Each row is followed by its class.
[-190 -137 -226  174   79  212  257   -1  -22  142   63  246  122  139
 -249  345   68   78    7   67  128  234 -101   42   80  164   71  -46
  238   22 -129  236 -111   18  104  -51   64 -159  -50 -317   64  215] => q_384
[-307  246   65  111 -124  -38  427   31 -170  137   -2  -67 -292  363
  118   95  -69    6 -179  385 -202 -292 -149 -234  324 -339  166  274
  413  158 -334   75 -342  -94  358 -379 -219 -436 -272  -49  278  344] => q_157
[ 354 -255  176 -128   63   83 -134  -42  351   19  256 -231 -190 -111
 -355  -31  432  159  -36  -11  -38  143 -123   13   20  565   56 -182
  166 -264  239  111  398  209  -55  413  110  114    6  132 -132 -165] => q_299
[-285   81  -19 -151 -215  -29   67  -26 -202 -118   23   75  -62   39
  -21 -121 -204  358   41  245 -204  -70 -100 -185  285 -381    8  193
  204  376  111 -218   64 -228  216 -310 -454  -65 -305  216  209  -30] => q_28
[ 178   20 -324  261  -50  -31   38   74  169 -102  357  247  396 -201
 -280  -72  -27   88  197   22  188 -195 -129  -29    0 -101  170  149
  110 -286 -146  -51  532   66 -456  -36  412  -80   62 -103 -399 -102] => q_384
[ 344 -134  141 -348  249  -89   14  239  505  -82  313   48  203 -159
  -24 -364 -147  -56  -31 -546  100  533  261  150   26  -89 -334 -121
 -194 -384   65  311 -519  -64  -91  332  170  135   45 -107  257 -106] => q_183
[-262   63 -195  415 -157  -55  267  -53  -71  109  -54  322  139    8
 -388  203  118  363  247  340 -218 -154 -565  -69  101 -391  113  167
  497  357  -83  -19  -55  -92  397    4 -119 -121 -196   12 -289   -5] => q_157
[-122 -175 -257  154    2 -356  125 -138  196 -138 -106  133  189  330
  204   52  123  219 -111  -11 -266   82 -391   92   80   90  -39 -212
  -15  146 -273  131 -150  -85  173  124   -6 -250  236 -228 -301 -133] => q_28
[   8 -203   47   51  -42  117  157  191  106  148  -67  306 -250   18
  173 -219  -93  156   54 -168 -148  322  -28  -34 -532  161 -215  -24
    1  132 -236 -171 -186 -382  445  388   20   13   39  188  -29  -30] => q_462
[-161  222  193 -156   47  -98  146   47  102   19 -477  211  -44  171
   22  166 -397    3  161 -146 -312  143 -162  175  437 -496   18  136
  166  -29 -295  194 -142 -375  571 -161  -54 -116 -708   -9  222  195] => q_299
[-100  128  171  311   98  162  191   44   84  183  124  182  380 -170
 -255  -82 -166  297  265    7   90  -17  128  215 -170    5   41  -33
  336 -632 -228   87 -178   43   28  179  165   53 -376  -70  -20 -140] => q_183
[-361 -244  -94  -22 -102  115  251 -269   57  -28  103  -69  -81  228
  -11  -61 -109  216  -14 -240 -202  177  -48  361   77 -217   80  -26
  103  -94 -171  -20 -310 -269  304   20  -36 -141   12  -52  -39   49] => q_384
[-101   71  -46  -67    0   -4 -260    8 -138  100  -25 -266 -225  109
  177 -133 -193   59 -252  -36  -40  -53   62  -55  483 -498  178  371
  226  -70  241 -372  184 -108  156 -266 -179 -246 -537   40  385   14] => q_183
[-216  -96   77 -107  111   96  223   84  -24  -47  -22  -42 -335  187
  -96   59   40   36 -268  178  -83  -93 -138  -34  177  142 -326  202
  173  241  125  437   57  117   59  117 -313 -387 -323  -12   42   25] => q_157
[ 351 -161 -265   25   94 -283  -86   -9  100   24  204  157   76   54
  -86  107  177  145  214    3  176 -114 -334 -253   86  361  182 -208
  129  250  -78 -113  478  299 -308  115  191  -42   93  180 -340  -71] => q_462
[ 108  -13  380  -64  139 -213 -166  -60  331 -255  -25   54  207 -164
 -175 -223    5  490 -153  -24 -260  -92   36  148  253 -444 -185  -95
 -173  -22   65  225  -82 -211   77 -271  174  218 -411   79  444   89] => q_157
[  25  276  350  109  -25  -59  -59   83 -259 -427  417  261 -127  -28
  335   41 -149 -249  442 -257   56  153  222 -455 -501   34  244  504
   55  106 -106 -362   87 -113  -32 -101  210 -489  -48   36 -328 -180] => q_596
[  56   77  -41  240 -227  191  -78  273  -33  115   85 -162 -463  176
   69  233  180   31  462  185    9   23 -254   -3 -641  239  167 -211
   76 -118 -532 -123 -257  158 -172  -20   34  166  238  234   70  124] => q_183
[  15  153  -85 -174 -348  316  150  356   99 -105   65  299  -95  -27
   40  242 -411 -265  306 -149  136  279 -323 -137  -84  -67 -140  508
  -47  173    2 -114  382  107   30 -484 -175    0 -350  145  457  324] => q_596
[-282 -145  -49   99 -157  116  257 -161   39   56 -167   45 -414  325
  -64 -222  171 -289  -42  156 -219  -80 -105  193 -158 -373  103  471
 -355 -348 -220  319 -504  -74   87   74  -39  -58  173 -252 -147  121] => q_299
[ -70  245  -66  166 -242   74 -162  -23 -180   94    8 -117 -273  275
  438  239  104  -58   74  218  -28  170   52  -60 -637  494   77 -139
   29  -88 -383 -408 -343  114  171   62  -67   12  182  102 -106    3] => q_157
[ 301 -101  290  -14   99  -30 -372  118  291 -281   91 -140  214 -307
 -153  -60  -77  198  161 -178  -29  202  -33  197 -128   58 -210 -294
 -205 -236   36   32 -138 -134 -273  -45  275  196 -189  197  134  -90] => q_28
[ 129  382  258  278  -26  126  160   49   26 -106  124  169  -75   15
  149  -29   73  -51  393  158   82 -150   73 -152 -384  242  -15   26
  119 -473 -359 -169 -181   -6 -194 -112  183  112   29 -119 -272 -205] => q_183
[ -39 -424 -474   70  -44 -445   36 -108   21  171 -121 -148 -213  308
   61   14  264   54 -355  189   17  -56 -463   11  128  -50  370  241
 -206  336 -149   78 -158   10  229 -119 -120 -308  151 -201   21   87] => q_28
[-184   54  295  220  -77  173  -77  -15   -8  -73   47  531  -87   27
  285   66 -260  184  329 -414   23  559  373 -179 -411  246  358  311
  -11    5   -9 -411 -190 -212  484 -255  296 -449 -150  146  -99 -147] => q_596
[ -14   97 -186  362  236  137 -148  329   47  -27  -19 -178  216 -309
 -214 -135  -77   57 -127  246  145 -303  -39  127 -334 -249 -130   30
  322 -533  260  -99  -34  194 -511  193  214  228  141   19 -309 -213] => q_482
[-111    6 -289  -36 -246  317  355   15  122  341    6  455  -50  159
    5  257  -91  241  502 -168  228  -47 -371  102  -35  159 -142 -272
  338  382 -193  -79  185  126  -67  108 -393  233   12   98   77   77] => q_28
[ -36  -31 -130   78 -328 -393 -123 -493   11 -102 -144 -158   91  119
 -196  -31  141  220 -222  161  -37  -84 -168   -1  -23 -105  178  284
 -470  -31 -151 -322  -66  -97  -69    7  211 -167  -82 -358 -304  124] => q_482
[ 205  422  -68  194   82 -190 -185  272 -167 -118   84  -30  441 -341
  117 -106 -303  -64  183  125  148 -416   95 -231   84 -320   80 -133
  216 -304   -5 -588  311   96 -623 -400  147  477   28  313  -14 -157] => q_157
[ -31  130  125  190 -167  -79  144   94 -160  -43  355  180  239 -173
  123   96 -147  251  319 -205  100  290 -148 -145 -123  358  203  135
  292  409  -40 -482  136 -194  278  159  -17 -286 -294  436 -325 -256] => q_157
[  21  329 -165   15 -259 -133   85  248 -102  108    3 -187   39   24
  234  118  118 -162  325  260  -55   30 -484 -168 -496  263  146 -161
    4  243 -669   13 -183  -45   40  226   88  -12  275  320 -234  174] => q_299
[-146  272  194  120   15 -116  147 -414 -116 -117   70   18 -132  340
  -10 -136 -203  230 -241  265  -35 -111  154 -152  119 -196  -97  232
  109  -24  -84 -173  302   25  178 -256 -119 -183  -92 -104   13  253] => q_384
[ 198  -14  191  229  160    4  -75    0  426 -168   35  154  258 -123
 -114  -78   13  229  326 -207 -153  -38  -67  233 -127   57 -105 -121
  -30 -101  -54   -6   -7   53 -163  207  232  229 -201   25 -294 -168] => q_183
[-476 -110 -196   72 -142  271  -11  305  -94  167  -48   87   64  -99
  454 -190 -407   35  202 -383 -329  153   -8  -58 -216 -129  238   14
  349  380    7 -413 -461 -311  327   99  -76 -502 -331  503   48 -246] => q_183
[-220 -199  209 -212    2  139 -117  307  -48   32  -71  -76 -110 -170
  248  -71 -127 -256 -430   -1 -156   92  309  -81  234    9   20  -45
 -107  215  462  290   72   93   88   -3 -499 -245 -261   37  471   32] => q_462
[ 230  130  209  -37  197  -84 -218   81   57 -137  218 -306  -43    4
 -141  123   33 -216   14  197  -25 -205 -228  -89  394  -37  -42 -293
  103 -464  -33   -1  497   39 -319 -310  192  225  -77  128  -54  126] => q_299
[-216  -72 -210   67 -215 -147  159 -172  175   44   18 -297   10  208
  103   22  -47   60 -117  176 -121 -252 -380  126  330 -176  205   54
   49  214 -334   26 -326  -48  -64 -148 -121 -363 -288 -113  -72  286] => q_28
[ -57 -118  150 -122  180 -161 -306   44  -85  189 -151    6  -33   84
   46  241   52  298  -76  122  -58   60 -391 -115  129   38  182 -113
  255  217  168  -91  185  -90  351 -102  -95 -187 -504  206  369  187] => q_299
[  13  342 -275  464 -303   22 -182   79 -274    8 -164 -202 -209  170
  174  460  130 -184  272  432   -2 -501 -525  -73 -265 -176  172 -259
  275  161 -410 -439   81  133 -366 -344  224  159  114  402 -169  234] => q_28
[ 248 -375 -181   56  106  431  -15  301  144  105   98  287   74 -174
 -151  243  214 -145  165  -62  544   52 -176  137 -324  722   59  -42
  106   -3  394  117  227  354 -429   13  -34  291  -22   -1  203   14] => q_596
[ 149  235    7  277   -5  -65  -66  144 -119  -13   40 -284  -12 -122
  -90 -176 -185    7    7  260 -209 -269  141 -236  104 -424  159  204
  154 -107 -202 -718   49 -293  -41 -197  190  341  -80  161 -136  165] => q_482
[  13 -209 -777 -166   15   16 -161  266  145  157  -48  106   30  -60
 -178   56  139    4  -19  -33  301  -71 -526   14 -137   62  -55 -172
  155   87   74  395  357  366 -484  212  171 -206  281  139 -103 -103] => q_157
[ 201    9  525 -239   22   86 -195  -38  310 -400  178 -106  112  -91
  113 -399 -323   47   33 -199 -195  404  392  260   91   -9 -159 -102
 -424 -723 -116  -14    7 -298  -72 -265  291  277 -251  324  224  173] => q_299
[-298  -38   43  -95  159 -174  395 -331   -1   91 -148  -61 -126  399
  285 -257  -36  272 -215  361 -181 -241 -128   27  239  -54 -223 -239
  228 -210 -240  114 -424 -227  395 -121 -366 -125  214 -256 -214  103] => q_482
[-290 -226 -435  -57 -227  161  -75  474 -192  -65    3  128 -138 -320
  209  -80    0 -175   84 -314  224  309  -41   -5 -349 -197  442  226
   33  189  179  192 -185  -24 -291   69   44 -464  179  317  113 -275] => q_157
[   8   -3   82  134 -145 -307   21 -206  317 -121 -212  243  233  100
 -189   66 -156  319   26 -242 -182  199 -204  244  354  -87  213 -164
  -54  255 -169 -102  -11 -521  460   88  136 -100 -469 -127 -218   37] => q_482
[-312  298  162  135    4  400  -15  221 -107  182 -156  -26 -182   36
 -145  231 -111  -51  156  192  -46  215 -291   44 -180  -97 -335 -122
  382 -226   40  412 -247  281  182  180 -324   51 -360  145  428   93] => q_482
[ 145 -146 -302  184  120 -116  -63  326   87  232 -100  -40 -100  -35
  -26   51  511   12 -100  512   79 -116 -696 -213 -273  231  123 -136
  164  -29 -158   74   63   98 -223  202  244  144  242  183 -126  191] => q_384
[-183  386  430   25  255 -199  340 -132  -38  340  -99  251  103  288
   62  213 -191  388   87   50 -201   -5  -83 -240  770  107 -194 -463
  689  334 -156   48   49 -272  899  -11 -492 -220 -507 -144   65  -68] => q_183
[-183   72  -63  222 -217 -226   33   40 -220    8  207 -298  -49  136
   15  141  141   24 -201  124   24 -188  -15   69  106 -168  235   76
  -63 -251 -100   61 -174  284 -199 -120  158 -326  285  169 -129 -108] => q_157
[  88 -338 -192    0  -18  287 -202   48  228  -89  -69 -135   16 -308
 -128 -206   14  148  161 -136 -124  -38  -97  220  -73 -108 -126 -101
   -1 -400  151 -269  580  174 -632  138  256  427  105  445 -202   29] => q_299
[-191  249  -63 -217   83 -159  236  242 -158  296 -292  -41   16   76
   45  189 -220 -228   54  207 -101 -272 -203 -170  372 -383  -56 -169
  228  511 -144  259 -101   11  172   87 -450  -62   23  -18   -7  370] => q_482
[ 224 -172 -175  127   21  187 -301  288  106  -55  115  -35  -98  -80
   68  192  146 -324  256   14   77 -156 -330  -87  146  174  277 -118
  160   79  215 -179  307  159 -544 -124  -23   45  -67  171  -99  -59] => q_28
[ -81  -87   36 -374  120  -67  -15   56   93 -118 -246 -401 -148   90
  322  -31   13 -130 -475  115 -202  -21  123  139  179  -20 -102  -82
  -11 -142 -166  317 -356 -207   52  -26   65 -308 -182 -147  169  216] => q_28
[ -58  130   60   63  -24   43   86   80  103   37    1 -255 -135  163
   37  189  249 -222  -73  188   39 -309 -389  106    2   40 -268 -364
  213 -121    3  558 -166  509 -464  388 -298  -58  125 -174    9   34] => q_462
[  42  170  282   17  334  -28 -403   77 -189  -31  131 -307 -251  121
 -274  149   99 -194  253  170   53  256 -340  -56 -195  -70 -122  -53
  118  -84  164  206 -323   46   19  319 -151    4   14   70 -170  -32] => q_299
[ -48  192 -277  186   95  -83 -168  437   24 -146 -212 -224   50  -27
   43  180  -65 -213  160   47 -127 -477 -424   37   58 -421 -104 -415
  300  -46 -138   83  -24   73 -707  159  257  -34  239  202 -437  -44] => q_482
[ 148   62   85 -281 -206  159  193 -332   16  140  -93  231 -227  191
 -346  164  550    1  354  233  178 -121 -344   51   73  300 -343 -207
   33 -161  -94  454   34  205  -83  306 -186  408   50 -168  -15  105] => q_596
[ -24  -49  154  256  236  234    3  162  116 -187  359  245  166 -120
  151 -126 -116  178  -22 -391   54  548  489 -123 -365  775  320  121
  158 -223   86 -439    5 -166  144  240  574 -197 -205  249 -388 -417] => q_482
[  84 -167 -149  -64 -158 -297 -253  -24 -118  175 -155 -347   46   37
  283  -61   49  204  -92  239 -239   94 -175 -245  -99  576  141 -445
 -165   95 -422 -734  170  -55  -52   74  247  234   38  754 -111  218] => q_28
[  54  -40 -183  -32   62  242 -201  199  -20  -49   13  411 -190    3
  -81  216  -75   36  488 -155  227  270 -467 -119 -283  100   -3  164
  190  235  188 -159  509  -16   18 -122 -122  -12 -242   54   31 -129] => q_183
[  70   13  176  237  193  -36 -210   45  132  -45  160  -45  482 -529
 -336 -131  -88  282   87  209   10 -420  -23  112  502 -515  144 -478
  458 -362  359  -79  176   -5 -308 -278  -18  477 -387  134   63 -139] => q_462
[-179  217 -218  339  -48  351   46  199 -141  -17  172  275  312 -203
 -215  169  -30  -94  578  143  254 -305 -156  268   83 -459   66  127
  193 -291  -29  278  -29  208 -615  -90   34  155 -123   17 -261 -101] => q_384
[ 241 -128  -36  265  165 -113 -160   72   80 -302  147  -76  118 -175
 -135 -327   85  252  -66  223  -49 -644  133  -45   32 -334  117 -182
  227 -115  125 -224  194   -1 -630 -319  149  338  -92   74  164  -94] => q_183
[ -56   50  -98  125 -345 -240   69   -3   95   86  -42   29  143   96
  -65  -92 -122  190 -127  129   26 -226 -166  106  147 -639  192  306
 -284  -34 -100 -384 -181  -63 -303 -189  138  178  -77  161   87  405] => q_299
[  80  321  383 -102    0 -295  -24 -139 -177  153 -387 -209 -258  194
  -59  206  -23  -90   16  162 -346  -80 -109 -133  362 -115 -110   98
   40  315  -84   -1   64   82  557   87 -436   47 -359   71  170  106] => q_157
[ 331  204  481  -92  138  -38 -289  -52  343 -339  239 -106 -115  -30
   77 -287 -174 -147   72 -394 -199  426  123  -55 -104  -29 -198  113
 -343 -338  -23 -430  133 -313   90   33  374  329  -86  182 -113 -112] => q_28
[ 191  324  296  -56 -234 -508  323  -59  -21 -223   19  151  228  126
   11 -101   31  -23   98  200 -103 -214   16 -230  251 -382 -316  181
 -370   10 -417  165 -272  -72 -192  -47   25   22  205 -191  -94  288] => q_596
[-289  196   77  222  -79    5 -136  185   23 -189  216  176   69 -111
   99  -65 -346  294 -110   17  -54   10   67 -134  -69 -284  244  126
  275 -228  156 -407  236   58  -44 -307  268  -98 -514  507   92  -85] => q_482
[  40  172 -137  318  -88  -89 -104  267  115 -123  218  251  270 -354
   58  128 -269  236 -120 -367  455  245  122  -25 -291  -16  181  -23
  195   99  156 -147   72  163 -192 -112  427 -234 -310  241  171 -296] => q_462
[-212  -39   58  129  -65 -287  439 -210  142  240   75  -92  101  475
 -105  166  -64  396 -289  155 -175  -23 -282   96  422  101  -15  108
   87   64 -278 -194 -354 -205  702 -164   25 -229   -4 -144 -239  249] => q_596
[-163 -155 -344   86 -103 -151  173   47  138  -26    1   71 -178   83
   41 -104  213   97 -210  114  -73 -271 -255   13  250 -459   92   66
   -7  432   51   49   -2  -84 -155  -31 -142   52  244  -49 -148   51] => q_384
[-382 -350 -226  439 -129 -101  208  123   54  129  138  186  138  154
  -96  168  -95  465 -273   37  181  294 -317  327   52 -110  201 -119
   67 -339 -115    3 -394 -125  153 -222  188 -191  -83   34   75   30] => q_462
[ 142 -140   25  140   48 -269   38  314  147 -141 -199  100   72   32
 -210   21   88   66   50   -2 -262 -107 -138  -97  289  -61 -210 -398
   -8  263 -223  210  -35 -187 -303  268  253   30  172  217 -241  137] => q_596
[ 349 -246 -178  136  129  382    2  289  116 -155  323  -67  212 -430
  119 -280   47 -178  150  -18  197 -150  162   13   70   23   52  145
  177 -319  197  -87  445   37 -465 -372  106  237  309    1   30   10] => q_596
[ 377  -49  -33  253  451 -185 -221  262  187 -291  286  172  302 -275
 -194  -24  211  -51  247  222  282 -166 -259 -144 -252  332  224 -315
  199 -297  -10  265  269  207 -615   50  329  208    3  -70 -354 -256] => q_462
[  69  184 -187  120   60 -187  367   95  -85   37   60  254  125  126
  232   56  -13 -126  191  252  -31 -471 -111 -402  180 -236  162  286
  184   49 -432 -149   29  -56 -158 -364  201 -272  226 -211 -371  118] => q_28
[ -81 -170  -56  272 -183 -404  120  -50  226   19  -21  -72  227  -41
  -68  -76  -94  226 -339    1 -214  -49  -56   96  777 -331  311 -159
   -1  259   -4 -372   88 -297  142 -150   27   12 -341  137 -165  154] => q_183
